Here is a tiny trained network, its code and every weight. The questions are about switching its units off for an input and a class, where a switched-off unit gives its printed mean instead of its output.

import numpy as np


def w(rows, s, z=0):
    codes = np.array(rows[::2]) - 128.0
    scale = np.full(codes.shape[1], s)
    scale[-1] = z or s
    return codes * scale


def f(y):
    return np.maximum(y, 0)


def log_softmax(a):
    a = a - a.max(-1, keepdims=True)
    return a - np.log(np.exp(a).sum(-1, keepdims=True))


def net(x, mask):
    res = np.array(x, float).reshape(1, 8) / 4 @ E
    y = f(res @ A[0][:, :-1].T + A[0][:, -1])
    res = res + np.where(mask, y, B[0][:, -1]) @ B[0][:, :-1]
    return log_softmax(res[-1] @ U[:, :-1].T + U[:, -1])


A, B = {}, {}
E = w([
[83,157,126],'x0',
[200,113,20],'x1',
[38,57,63],'x2',
[103,68,38],'x3',
[204,140,43],'x4',
[224,48,224],'x5',
[151,3,151],'x6',
[188,104,218],'x7',
],0.006)
A[0] = w([
[163,34,175,238],'N1',
[66,130,64,192],'N2',
[116,122,69,127],'N3',
[111,168,177,147],'N4',
[137,216,164,155],'N5',
[137,111,76,255],'N6',
[112,250,172,175],'N7',
[198,145,119,158],'N8',
[33,102,158,171],'N9',
[174,168,174,142],'N10',
[154,146,143,142],'N11',
[73,178,63,192],'N12',
[170,128,163,98],'N13',
[63,86,132,115],'N14',
[156,147,118,69],'N15',
[117,170,156,125],'N16',
],0.016,0.0053)
B[0] = w([
[140,129,2,248],'N1',
[74,193,36,217],'N2',
[143,196,121,177],'N3',
[132,43,151,191],'N4',
[121,36,144,215],'N5',
[147,236,85,201],'N6',
[44,90,181,249],'N7',
[123,205,105,187],'N8',
[72,59,87,205],'N9',
[122,122,107,204],'N10',
[64,154,134,162],'N11',
[38,175,95,231],'N12',
[171,123,90,176],'N13',
[51,80,35,172],'N14',
[86,151,166,140],'N15',
[140,83,174,172],'N16',
],0.0075,0.012)
U = w([
[64,40,99,86],'0',
[39,199,106,56],'1',
[179,195,171,133],'2',
[51,80,234,143],'3',
[135,173,103,204],'4',
[172,152,89,213],'5',
[198,126,254,2],'6',
[188,145,190,16],'7',
],0.0097,0.008)

Each question gives the input, the list of numbers given to net, and the class t.
The units are the neurons (one row each of A and B). Each row of codes is followed by its name. A weight is (code - 128) times the scale printed after its matrix; where a second scale follows, it is the last column's (A, B and U).
mask holds one flag per neuron, in row order. A switched-off neuron (its flag False) gives its mean, the last column of its row in B, instead of its output. The means were averaged over made-up inputs and are rounded, as every weight is.
A unit's drop is (log p(t) with every unit on - log p(t) with that unit switched off) / (log p(t) with every unit on - log p(t) with every unit switched off).
The circuit of an input: a set's keep is (log p(t) with only the set's units on - log p(t) with every unit switched off) / (log p(t) with every unit on - log p(t) with every unit switched off). Starting from the 12 units with the biggest drops (on a tie, the unit counted first), units are removed one at a time, each time the one whose removal leaves the highest keep (on an exact tie, the one counted first), for as long as the keep stays at least 0.8.
circuit, biggest first: the units of the circuit, biggest drop first
most important unit: the unit with the biggest drop
k most important neurons: the k neurons with the biggest drops, biggest first
drop when u is switched off: that unit's drop, to one decimal
input [-3,-4,2,2,-2,7,-5,7], class 5: circuit, biggest first => [N1; N7]
input [7,-8,5,-5,7,1,-2,-5], class 0: circuit, biggest first => [N9; N6]
input [5,-8,6,1,4,-2,-3,8], class 3: circuit, biggest first => [N1; N6]
input [3,5,8,8,-6,5,-3,2], class 1: circuit, biggest first => [N6; N5]
input [-1,3,6,-2,0,-4,7,5], class 4: circuit, biggest first => [N7; N5]
input [6,3,-5,2,1,4,-5,4], class 2: most important unit => N9
input [6,6,-7,3,-8,3,2,-3], class 5: circuit, biggest first => [N7; N12]
input [-7,-5,0,-3,-5,7,0,0], class 0: circuit, biggest first => [N1; N6]
input [2,-8,-3,0,-6,-6,6,7], class 0: circuit, biggest first => [N9; N14]
input [4,-2,5,1,4,6,-1,0], class 5: circuit, biggest first => [N7; N12; N5]
input [-5,-6,2,1,-5,-1,-5,-4], class 0: 2 most important neurons => [N9; N14]
input [6,-7,3,-8,-3,-3,-6,-4], class 3: 2 most important neurons => [N7; N1]
input [-6,3,-5,0,6,0,-5,0], class 2: 2 most important neurons => [N1; N2]
input [-1,1,-8,-7,2,7,-1,-2], class 0: circuit, biggest first => [N5]
input [-1,-2,3,-5,-7,-8,1,-3], class 0: 2 most important neurons => [N9; N6]
input [-7,5,0,7,-5,2,-7,3], class 5: drop when N1 is switched off => -0.1
input [-7,6,-7,-7,-8,3,-3,3], class 3: drop when N5 is switched off => 0.2
input [3,2,-8,-3,-7,4,-8,8], class 3: drop when N7 is switched off => 0.1
input [-3,-7,-1,4,6,5,4,0], class 5: drop when N11 is switched off => 0.0
input [-8,8,6,-3,3,6,3,7], class 5: most important unit => N1
